(in the rows, 128 means zero)
Facts:
siplun koskofam siston finik
megrum koskofam dresti saflak
flose koskofam gribrol
drufla koskofam fabrun fugi
bigrosa koskofam soflom drustel puzi finik
lurodrin koskofam riklan drapa razuk
gami koskofam skoplim
flitrir koskofam ledro
lizo koskofam skoplak kedrebrun
modrofli koskofam gadek resar
floves koskofam gridar flozim
zanir koskofam tuklos
lanos koskofam skidu
zofluk koskofam druda
nakezun koskofam flodam drebo
bravopi koskofam dradu
zaskar koskofam magor
trefur koskofam drotrel
denu koskofam drapa vagrun dubraplu
stufli koskofam kiplubron studam
gekle koskofam luzan drizer distir
migres koskofam plalebron luzan
staklal koskofam drapa drustel studam triklufa
mikur koskofam puzi stedol
skupla koskofam gubobro suzum
skomi koskofam plibru tugo tuklos pebron brigen
zafliplal koskofam gadek
litrok koskofam fuda
tapli koskofam dresti
dreklim koskofam bistim mipudrol trebruse
zadro koskofam fabrun
dogri koskofam skoplak tuklos sulon plelan
dobro koskofam stafler
zoda koskofam trastik sopen
skeflam koskofam tredriklak
brara koskofam kiplubron greton grorekun vagrun
klemer koskofam bistim letrol birel
trinim koskofam klegrom tudur fuda distir
mubal koskofam flodam
bunu koskofam kabik
vedrel koskofam plaklon triklufa
vitris koskofam drebo
brevi koskofam dugrul
vuske koskofam skudru
gamuk koskofam skidu
tora koskofam gridar
seklu koskofam zetu ladok
traklil koskofam triminin
tadres koskofam stosko
duklak koskofam kabik supu labrer luzan
grovebri koskofam stosko
plefetam koskofam lezel
fubigen koskofam lokli
fletro koskofam staflaflor
brusukos koskofam zetu vabek
skobom koskofam sopen razuk
zusanir koskofam soflom sopen
neze gefom: medum
pibrer gefom: tebrubrom gotron
gridar gefom: klegrom
megrum gefom: doreda
drufla gefom: dresti
riklan gefom: tugo
lizo gefom: kedrebrun
floves gefom: stedol trudo
lanos gefom: klalol
flodam gefom: grugiduk
bravopi gefom: tugo
zaskar gefom: tebrubrom plelan distir
stufli gefom: pebo
staklal gefom: distir
tredriklak gefom: vagrun
lezel gefom: doreda
vagrun gefom: zafliplal dogri skoplim
sopen gefom: zoplom floves
tapli gefom: lezel
dogri gefom: buzu
skoplak gefom: floves
doreda gefom: gamuk
skibo gefom: skoplim vuske
bistim gefom: klovi grinedon medum
lazok gefom: riklan trinim klovi
plapo gefom: triklufa
flibram gefom: bunu
zoplom gefom: zukile gridar dofluk
tora gefom: dofluk
plelan gefom: plapo
zukile gefom: dresti
klalol gefom: klegrom trudo
grevebon gefom: klegrom skikil tora
kedrebrun gefom: gridar
buzu gefom: gotron
dresti gefom: stufli
klovi gefom: stufli bunu drebo
fubigen gefom: stufli
drubotro gefom: dofluk bepufu bravopi
triminin gefom: dresti
[kiplubron siplun dofluk gridar trastik greton bigrosa flitrir triklufa riklan modrofli floves zanir flodam birel trefur denu letrol migres pebron vagrun zafliplal brile zetu siston gribrol puzi razuk tapli dogri supu luzan plaklon lazok grugiduk klemer finik bunu vedrel ladok skoplim fugi brevi magor dugrul gamuk suzum dubraplu klegrom sulon klalol grevebon duklak drizer grovebri buzu studam brusukos skobom fuda zusanir triminin] flepla 303
[pibrer lurodrin mipudrol labrer nakezun bravopi stufli mikur lezel skupla litrok staflaflor zadro gredremir dobro stafler skibo trinim tora drebo brigen fubigen fletro drubotro] flepla 386
[drustel bepufu drotrel grinedon skoplak gotron lokli stagril tuklos pebo plelan fabrun] flepla 613
[grasta sopen tebrubrom distir bistim vabek stosko tadres dresti trudo] flepla 78

Known rows:
brara: [142 145 106 148 136 113 145 136 135 131 142 123 140 142 113 126 119 132
 137 123 143 118 124 130 111 126 114 110 129 117 159 134 143 146 135 123
 111 129 135 131 124 149 118 161]
dobro: [135 128 129 123 136 127 152 126 131 143  97 127 124 113 123 132 125 122
  94 145 130 143 127 139 135 134 130 131 133 119 125 126 159 106 136 153
 151 124 135 123 122 170 132 130]
tapli: [143 138 129 208 164  72 129 167 108 141 138 136 114  90  42 114 113 104
 158  84 221 117 162 164 115 106 135 152  68 178 128 148 114 127 127 168
 105 112 124 134 128  73 103 118]
trebruse: [119 104 137 127 122 135 136 120 130 127 114 134 125 122 134 130 138 133
 112 131 137 135 131 135 137 126 141 138 127 128 137 132 147 105 150 145
 141 137 122 119 119 153 129 123]
finik: [130 117 112 132 136 134 105 113 137 128 132 132 140 109 136 149 129 134
 161 132 120 118 123 125 125 122 123 126 132 110 116 132  98 131  91  94
 117 141 125 120 135  91 121 123]
gribrol: [114 115 129 125 126 148 108 128 124 131 123 127 124 129 139 135 131 126
 135 132 129 117 131 122 137 128 133 125 126 126 115 125  90 131  99 110
 123 133 125 124 136  85 130 114]
tebrubrom: [133 140 127 122  94 151 120 126 102 126 144 111 126 175 134 112 134 145
 142 132  60 119 121 113 129 135 107 136 148 125 144 123 104 140 189  85
 119 127 142 132 111 156 140 133]
dofluk: [125 138 137 138 126 122 131 139 122 123 166 124 120 144 112 105 126 129
 142 116 134 121 132 136 112 120 131 132 118 149 141 133 120 141 130 127
 115 131 125 137 123 128 128 132]
mubal: [119 114 129 136 130 134 147 130 129 130 108 125 123 132 126 139 131 129
 118 124 150 135 126 130 139 136 134 129 128 122 136 127 148 111 146 153
 139 133 127 125 119 152 128 135]
dugrul: [117 106 142 135 129 136 127 120 128 124 129 124 119 126 127 147 133 133
 142 118 134 137 124 133 131 130 140 150 125 135 123 132 138 106 145 136
 134 138 119 123 122 140 132 128]
soflom: [134 118 105 119 133 126 112 109 141 132 125 142 150 103 145 146 130 135
 139 136 120 119 125 124 129 121 120 110 134 100 127 132 104 132  94 104
 122 134 128 118 138  98 116 121]
supu: [132 135 149 111 128 108 114 137 124  98 168 128 119 156 135 101 118 129
 146 108 111 131 127 124 126 117 122 141 131 157 112 132 154 140 141 108
 122 116 124 153 120 134 116 122]
skikil: [132 143 132 132 128 115 141 131 129 128 156 136 125 137 120  90 122 131
 123 116 131 117 136 137 115 120 130 117 117 147 158 132 122 140 120 145
 126 131 125 141 119 135 129 131]
skibo: [118 173 143  61 118 145 164 126 151 126 185 128 128 155 161  70 128 137
  68 175  90 139 117 128  89 122 142 102 159 107 149 118 167 151  69 128
 133 141 121 142 129 193 147 121]
skupla: [134 131 125 134 137 131 155 131 129 142  94 124 124 110 123 134 125 121
  92 147 133 146 127 137 135 135 128 131 133 121 127 124 153 107 138 157
 153 125 136 124 120 171 129 129]
mikur: [154 159 106 129 138 104 146 134 131 142 135 128 138 118 112 110 117 128
 113 146 117 124 129 140 108 119 110 116 134 113 148 134 144 140 126 120
 124 122 142 126 123 159 123 147]
dresti: [120 127 127 126 121 140 107 132 114 135 118 132 129 112 121 130 139 127
 135 139 121 132 135 124 133 128 133 136 129 122 102 122  82 122 107 113
 120 128 127 122 138  83 128  84]

Rows:
No name comes twice in this set of rows, the named rows included.
[147 101  86 166 132 144 133  97 127 130  79 113 140 152 144 171 115 157
 174 112  75 108 105 116 158 153  87 114 138 103 163 119  99 113 195 116
 151 143 150 128  90 171 125 199]	staklal

The same nodes again, as new rows of numbers:
Known rows:
drubotro: [121 191 136 129 115 104 139  97 148 161 118 162 131 105 123 114 128 147
 142 134 105 186 122 121 108 119 115 185 135 136 215 126 113 130]
vagrun: [161 111 198 110 113 115 118 141 221 137 107 131 131 106 125 113 119 114
 127 149 172 116 203 155 112 159 128 196 136 115 178 124 111 126]
lazok: [176 132 134 137 116 109 189 100 125 127 134 110 127 114 126 126 124 177
 114 129 108 194 158 115 120 169 135 208 137 114 181 119 107 130]
riklan: [121 117 144 118 108 128 179  95 121 138 151 116 131 106 120 118 128 125
 113 126 150 191 115 115 115 138 113 139 143 102 138 123 113 160]
pebo: [127 106 128 141 139 162 225 117 119 137 140 119 127 140 121 116 119 150
 117 131 127 190 118 121 120 175 158 155 147 105 160 122 115 203]
gamuk: [129 134 136 119 145 150 124  96 116 127 109 115 145 133 133 137 123 129
 116 153 113 118 135 125 130 119 133  99 170 130 100 133 134 141]
plaklon: [138 108 165 118 108 117 134 103 122 124 125 129 136 107 124 115 122 129
 130 140 174 130 127 116 123 132 117 120 149 133 101 118 130 131]
vedrel: [131 147 146 117 122 119 130  95 122 131  98 127 135 114 124 119 122 139
 116 147 115 115 130 137 133 128 135  94 141 125 127 119 117 132]
plibru: [129 102 133 126 168 109 121 149 116 130 141 119 125 116 152 113 129 117
 124 136 106 130 117 122 163 152 130 116 207 143 102 127 111 119]
drapa: [119 107 226 123 106 108 151 109 152 132 155 156 128 117 125 115 124 123
 118 133 156 152 123 128 141 168 136 125 155 106  92 126 114 123]
pibrer: [135 137 133 130 112 103 119 151 197 169 104 130 129 109 118 118 116 116
 196 142 127 113 230 157 114 117 139 181 139 144 218 123 106 121]
kedrebrun: [119 149 124 154 171 150 118 137 154 146 125 143 128 177 124 113 121 130
 125 129 105 138 123 116 128 163 121 128 149 128 162 131 119 124]
dobro: [124 131 125 116 122 113 136 100 117 138 109 132 134  99 123 112 119 142
 151 131 122 129 127 121 118 118 130 101 150 144 133 135 117 150]
dresti: [119 118 130 174 139 164 228 111 120 160 220 111 132 104 120 118 126 122
 141 134 114 227 121 116 128 145 119 159 143 104 114 124 109 186]
brevi: [137 143 128 124 135 131 134  99 116 132 107 121 139 105 130 121 124 133
 120 140 109 116 137 119 123 114 128 103 153 135 117 127 129 127]
grinedon: [123 133 131 142 146 140 218  97 118 132 166 118 128 104 118 134 123 118
 137 132 113 207 125 149 110 116 123 152 136 103 141 123 108 209]
skeflam: [131 140 134 112 133 127 146 116 118 140 122 140 130 105 130 115 121 147
 154 141 111 113 130 119 130 138 157  95 164 138  96 118 117 128]

Rows:
No name comes twice in this set of rows, the named rows included.
[136 128 137 121 113 109 121 138 178 152 109 134 127 107 124 120 120 124
 175 141 123 111 203 146 105 116 151 179 149 154 205 123 109 121]	skibo
[120 185 144 118 113 114 136 105 218 169 152 179 130 163 131 116 146 130
 119 127 113 183 124 115 122 184 111 187 136 115 171 128 113 118]	sopen
[140 130 129 176 109 110 229 109 134 159 212 111 129 102 139 118 120 149
 139 129 117 239 202 119 116 166 159 234 163 109 121 126 110 138]	bistim
[122 101 129 152 212 173 130 156 116 130 170 114 127 131 120 122 121 118
 123 132 111 164 121 110 164 156 115 101 162 104 122 123 111 144]	tugo
[121 102 130 170 140 154 215  95 118 140 157 113 128 105 121 120 126 117
 112 131 130 228 136 117 112 120 116 198 141 104 141 123 114 185]	drebo
[130 191 127 147 141 145 159 113 173 166 133 139 130 154 121 113 130 183
 126 128 100 157 124 120 116 175 116 142 139 120 168 126 106 132]	zoplom

The same nodes again, as new rows of numbers:
Known rows:
tapli: [ 75 140 123 123 171 250  67 138 147 112  87  57  83 150 140  68  90 103
  70 120 187 114 154 111 179 160]
fuda: [154 111 123 160 157 184 157 182 119 111 122  96  83 149 128 102 119 139
  72 143 143  98 137 164 146 128]
kedrebrun: [160 113 115 141 100 155 147 184 164  83 114 117 124 141  73  71  90 124
  63 133 135 101 147 135 149 111]
zusanir: [142 100 146 145 127 199 130 171 134 131 140  97 103 172  99 101  96 137
 108 116 159 102 120 117 146 114]
sopen: [143 106 109 188 112 179 157 187 152 126 107 103 118 167  77  49  85 137
  72 133 133 100 177 104 165 133]
zoda: [138 108 147 141 128 189 129 153 142 110 136 117 122 150 104  91 113 142
 128 104 130 108 133 121 169 101]
dugrul: [142 129 123 161 140 175 138 171 152  99 131 118  99 144 118  97 103 147
 104 127 137 101 146 136 177 116]
tadres: [151 118 149 144 137 192 135 201 127 109 128 101  89 161 117  99  98 137
  90 118 176 102 130 137 147 122]
zanir: [139 138 137 137 127 182 122 188 172  81 138 122 105 142 109 103  83 140
 108 120 159  98 136 132 178 107]
ledro: [151 119 126 148 134 175 138 160 151  94 129 115 106 137 113  88 118 138
 101 119 124 110 143 143 170 114]
brile: [140 126 134 153 141 186 136 173 151  98 130 118 105 142 116 100  98 149
 109 125 144  99 141 135 176 114]
buzu: [159 143 147 144 131 190 119 181 141 110 174  98  84 114 150 121  99 168
 119 124 139  64 151 154 183 119]
druda: [144 124 127 147 137 153 124 179 148 111 135 112 104 140  96  86 119 115
  81 138 125  81 130 157 157 120]
grorekun: [143 115 124 156 134 154 125 162 148 133 141 109 112 151  85  79 119 116
  96 135 114  87 132 136 157 121]
drapa: [147 111 114 167 131 147 126 149 152 140 142 106 113 157  86  76 120 114
  93 134 106  91 132 128 157 124]
plibru: [171 123 121 135 114 166 130 179 165  90 140  96  92 152  97  94 113 116
  71 120 154 111 120 153 143 117]
dreklim: [143 107 149 116 115 180 131 175 127  94 120 112 115 133 104  92  87 138
  88 119 150  87 136 135 151 106]

Rows:
No name comes twice in this set of rows, the named rows included.
[184 130 147 153 155 173 144 195  91 126 161  84  53 121 171 124 116 166
  85 132 148  62 145 175 153 137]	distir
[140 126 154 114 116 188 117 178 163  74 141 122 116 135 102  99 100 133
 115 107 152 104 125 136 167 100]	skomi
[123 149 129 154 155 198  99 188 160 127 153  76  78 132 133  89 113 121
  74 154 139  64 155 169 174 152]	flodam

The same nodes again, as new rows of numbers:
Known rows:
lizo: [124 117 154 146 149 125 159 148 116 124 119 154 149 127 142  89 141 122
 130 135 125 122  87 113 134 128 164 119 147 107 105 138 111 147 129 162
 101 130 126 129 121 131 141 148 131 128 128 141 165 168]
grevebon: [122  99 158 118 146 117 135 156 127 132 142 138 165 142 144 110 136 128
 136 155 143 119  97 123 162  75 134 129 132 109  86 102 112 143 136 152
 139 141 155 133 118 149 147 135 124 157 118 136 143 154]
plapo: [125 115 146 149 186 136 133 141 116 133 110 130 141 123 139  83 141 121
 115 130 154 120  91 128 121 105 146 107 136 128 122 129 116 136 112 132
 107 154 154 122 136 129 123 139 131 125 124 134 126 146]
tredriklak: [119 115 144 144 182 134 126 142 117 131 114 127 150 132 134  90 136 124
 124 128 158 121  90 129 129 104 140 103 132 134 124 130 121 137 111 127
 112 153 157 120 141 131 117 137 125 127 125 137 115 140]
flozim: [129 133 119 129 110 123 131 116 125 123 128 124 135 141 112 133 120 126
 137 123 134 133 139 125 130 126 119 120 123 134 137 136 137 122 120 124
 129 130 116 125 146 121 115 126 119 123 132 131 116 111]
mubal: [143 137 128 139 104 129 144 118 126 125 124 131 116 128 117 121 127 122
 124 129 130 133 151 118 120 127 123 132 124 126 134 134 125 122 116 133
 118 131 105 124 131 117 133 126 128 123 130 135 145 113]
grorekun: [136 135 103 148 105 121 103  96 126 123 122 114 121 138 123 142 115 114
 145 128 112 131 127 131 141 139 153 139  95 131 137 134 149 129 122 125
 138 125 140 104 135 119 122 150 131 159 123 132 108 117]
flitrir: [148 128 123 117 116 132 133 130 138 123 143 129 115 115 131 143 125 135
 113 136 120 138 155 129 110 126 120 140 127 121 125 118 128 122 128 135
 130 115 116 139 124 125 139 121 124 140 126 126 144 124]
skikil: [133 133 126 132 105 121 138 115 125 125 125 129 131 137 114 130 126 124
 134 125 125 133 141 121 132 126 124 131 123 125 130 134 131 124 123 132
 129 130 108 127 134 120 125 128 126 125 130 133 129 118]
letrol: [141 125 116 112 118 131 119 132 136 118 155 120 131 136 120 153 112 138
 121 138 142 138 149 135 118 112 110 123 119 136 128 118 137 121 124 126
 137 120 136 138 142 126 124 119 106 144 125 127 121 105]
dreklim: [156 139 132 144 100 134 148 123 128 124 124 134 108 127 117 115 126 120
 117 137 138 132 163 113 116 121 119 133 120 128 133 130 120 122 111 133
 111 136 107 120 129 112 145 125 126 127 128 140 164 106]
stedol: [123 126 127 111 119 117 134 105 125 140 125 122 126 147 114 132 124 130
 146 107 128 141 138 125 138 130 115 124 131 109 129 130 125 121 130 123
 138 140 112 123 138 136 107 122 135 101 127 139 108 126]
kabik: [108 136 122 130 117 108 126 118 131 128 107 121 157 127 114 137 143 121
 135 119 116 121 122 130 145 116 115 141 131 151 143 136 150 121 124 117
 145 124 100 139 146 118 105 122 127 121 136 108  87 116]
dobro: [115 147 125 138  98 130 136 125 128 132 129 128 107 137 116 127 127 118
 118 133 113 133 134 117 119 138 118 128 133 135 141 141 125 116 147 121
 127 132 122 113 109 116 140 122 142 112 136 124 160 112]
litrok: [100 149 128 142 100 121 135 126 133 135 114 128 120 122 118 126 145 113
 117 134  99 124 127 118 128 130 114 145 139 147 146 140 133 116 150 114
 137 129 107 124 107 114 135 116 151 113 142 106 145 116]
trudo: [126 130 122 119  97 125 145 104 115 124  94 144 139 152 113 137 136 124
 138 131 133 121 135 112 149 130 116 138 124 131 121 132 126 136 123 145
 133 113 135 138 128 131 157 118 121 122 117 136 134 113]
fugi: [136 123 115 110 121 128 120 130 135 121 150 122 132 132 125 154 116 138
 123 132 128 137 144 135 120 119 114 129 124 130 128 119 137 123 130 127
 140 114 129 141 138 129 121 121 113 139 125 123 117 116]

Rows:
No name comes twice in this set of rows, the named rows included.
[129 133 116 124 121 137 138 104 113 122  90 137 124 138 117 135 136 126
 122 121 135 123 136 119 124 145 121 130 125 136 136 137 130 134 114 137
 123 113 140 139 134 125 149 116 122 115 117 130 123 112]	tebrubrom
[132 118 151 153 178 142 140 142 116 133 109 133 132 119 140  79 144 120
 112 132 152 120 101 124 118 105 146 114 135 124 120 127 111 137 109 135
 102 154 145 120 128 126 134 139 135 126 123 136 141 145]	zaskar
[128 133 111 120 110 134 131 104 115 120 101 134 133 149 110 145 128 126
 133 121 143 124 138 119 135 142 112 123 123 144 138 138 135 133 113 132
 126 113 143 138 141 128 144 112 112 117 119 131 115 102]	vabek
[137 121 109 111 122 126 106 112 136 130 144 114 119 130 132 158 115 136
 133 127 114 139 140 140 124 131 130 139 114 117 128 116 140 126 133 123
 150 118 137 131 130 135 122 131 125 145 122 126 108 128]	plaklon
[139 122  96 125 118 126  88 104 136 123 144 108 122 132 134 165 109 129
 139 134 106 135 132 144 130 134 149 144  95 124 129 116 153 127 134 124
 157 112 154 119 129 131 124 144 125 175 119 123  99 126]	kiplubron
[135 120 101 115 121 125  91 102 135 131 142 105 117 132 136 163 111 132
 142 126 107 138 135 145 130 136 143 141 101 114 127 113 147 127 137 123
 157 116 149 121 128 138 117 140 131 161 117 128  95 130]	studam
[121 145 119 142  98 133 122 100 129 146 117 121  79 129 129 128 127 115
 130 125  91 137 140 120 122 154 138 146 119 110 138 131 120 121 152 119
 134 142 128  96  90 125 148 135 169 117 128 132 162 130]	lurodrin
[130 135 113 123 107 135 139 103 115 123  95 139 124 140 116 140 132 125
 128 121 134 123 141 117 133 149 118 133 125 137 135 138 130 134 115 136
 124 110 135 138 133 127 151 115 121 117 118 132 126 109]	grasta
[132 133 129 122 115 122 136 134 142 131 117 129 129  90 136 139 156 128
 107 136  98 121 148 129 119 113 115 168 139 135 130 114 134 122 132 129
 144 110  90 156 116 119 138 117 136 138 131  99 131 132]	migres
[ 89 117 151 144 164 136 133 152 114 134 125 122 131 138 132  84 133 110
 112 145 140 113  68 120 139 111 129 102 136 121 129 124 120 124 145 133
 127 152 165 111 114 126 148 134 148 117 131 135 141 140]	drubotro
[115  91 171 111 128 101 143 155 124 134 144 145 185 161 141 108 143 128
 152 166 140 116  90 116 185  51 134 137 133 101  65  96 104 147 144 163
 148 143 159 131 111 155 152 136 124 168 116 142 154 160]	klalol
[ 84 146 122 136 107 114 121 125 133 134 115 119 142 130 112 137 144 114
 125 129  98 121 112 126 142 126 108 139 142 161 150 140 147 115 153 105
 151 125 113 128 119 115 118 116 143 113 144  96 113 113]	labrer

The same nodes again, as new rows of numbers:
Known rows:
floves: [126 167 144 131 113 132  69  78  75 140 101 106 119 112 113 130 102 108
 115  88 147 104 107 163  97 111 109  84 129 114  87]
tredriklak: [131 151 141 107 131 160 160 124 140  99 149 119 100 127 128 125  80 138
 109 155 109 140 186 114 135 180 109 148 120 102 193]
sopen: [149 157 130 185 180 191  84 120 120 125 151 109 133 130 137 115  47  66
 176  78 160 173  69 162  75 112  71  93 124  99  88]
soflom: [154 129 118 161 152 156 131 143 150 125 130 165 144 142 155 107 130 121
 153 145 129 156 102 113 106 136 105 144 112 141 114]
plaklon: [118 132 126 165 148 127 141 131 136 133 116 152 148 125 143 113 136 141
 126 110 139 123 126 100 115 121 134 143 121 124 146]
skikil: [144 150 136 138 151 123  71  94 111 139 105 101 101 121 128 123 111 128
 128 123 137 136  85 183 120 108 127  79 109 141  96]
vedrel: [115 123 128 141 104 133 115 116 105 135  95 143 158 128 128 125 136 119
 107 110 122 106 146 101 121 124 129 161 127 125 131]
dradu: [127 132 119 129 139 119 145 153 145 128 126 133 119 137 136 130 131 140
 138 137 131 141 118 128 131 145 125 123 119 140 131]
gubobro: [129 130 115 132 136 118 151 152 148 131 125 137 118 136 134 133 135 141
 139 139 130 140 120 127 129 142 125 120 118 139 128]
kiplubron: [ 99 128 115 186 169 118 149 134 146 132 104 147 147 121 142 116 126 140
 117  89 144 126 121  92 123 109 147 161 114 122 179]
drebo: [152  95 117 132 168  83 126  84 194 139 187 129 130 127  98 150 160  89
 161 155 122 153 127 142 168  47 163 117 141 102 140]
flozim: [130 135 115 129 135 118 150 154 147 129 123 135 118 137 135 131 133 141
 141 141 129 139 120 128 130 147 125 118 119 135 131]
distir: [139 103 144  82 159 170 147 122 154 136 155  75 118 120 147  74  96 223
 114 165 125 138 163 141 189 156 151 139 111 151 195]
drapa: [121 117 110 191 184 134 131 146 157 124 107 151 143 133 152 121 116 127
 130 115 129 155 102 106 123 118 135 166 103 135 165]
gribrol: [121 143 124 137 136 121 152 135 137 138 126 143 131 125 138 116 145 152
 135 116 146 120 132 110 117 134 128 122 130 128 134]
siston: [139 136 133 145 138 145 143 133 139 134 129 161 147 129 144 102 143 136
 140 126 144 129 120 105 105 130 113 135 126 127 120]
trebruse: [131 138 107 125 127 105 156 150 156 134 120 135 114 141 129 133 135 138
 145 139 135 140 123 127 131 145 118 111 114 135 136]

Rows:
No name comes twice in this set of rows, the named rows included.
[138  65 122  81 123 117  79  70 125 149 175 101 156 118  79 169 152 107
 113 145  95 116 129 159 186  69 166 126 152 124 106]	trinim
[127 133 127 172 161 140 141 129 143 131 123 161 152 126 151 101 136 137
 136 113 143 133 118  96 106 117 123 151 118 127 145]	razuk
[134 141 179 109 117 151 167 154 126  61 145 108  85 118 159 100 122 151
 105 181 112 131 165 135 133 146 142 166 140 150 182]	plelan
[121 119 159 146 146 118 141 184 125 103 138 136  97 131 150 125 148 134
 143 138 121 146 116 129 119 146 152 135 133 144 109]	plibru
[161 158 137 157 170 144  68  95 121 135 115 121 111 123 147 106 107 121
 142 125 141 149  68 174  99 111 109  87 105 141  87]	stedol
[147 144 129 127 127 122 102 106 133 120 116 104 120 120 125 130 133 115
 123 144 142 125  91 190 135  68 127 103 134 154 120]	bepufu
[104 137 114 123  93 125 149 158 106 136 115 148 144 133 123 143 139 122
 128 100 134 107 135 100 104 159 108 127 140 120 104]	tapli
[112 130 124 135 168 139 157 137 136 144 150 137 140 114 140 115 139 193
 126 108 147 117 110 122 126 139 135 123 133 139 137]	fuda
[132 124 133 131  99 150 110 112 103 135 105 156 164 132 131 113 142 110
 117 120 124 110 138 102 110 130 117 156 128 128 109]	skobom
[121 139 121  99  68 106 133 123 112 145  96 132 136 134 112 131 142 125
 118 125 131  98 155 113 128 140 121 117 129 121 119]	klemer
[125 134 131 122 116 135  95 103 121 126 147 120 139 128  76 185 104  48
 130 115 121 128 138 157 135 101 113 113 147  85 101]	drufla
[147 138 139 127 136 131  65 105 111 149  98  69 102 129 136  94  95 132
 147 115 153 145  85 187 129 102 129  74 107 145  94]	trudo

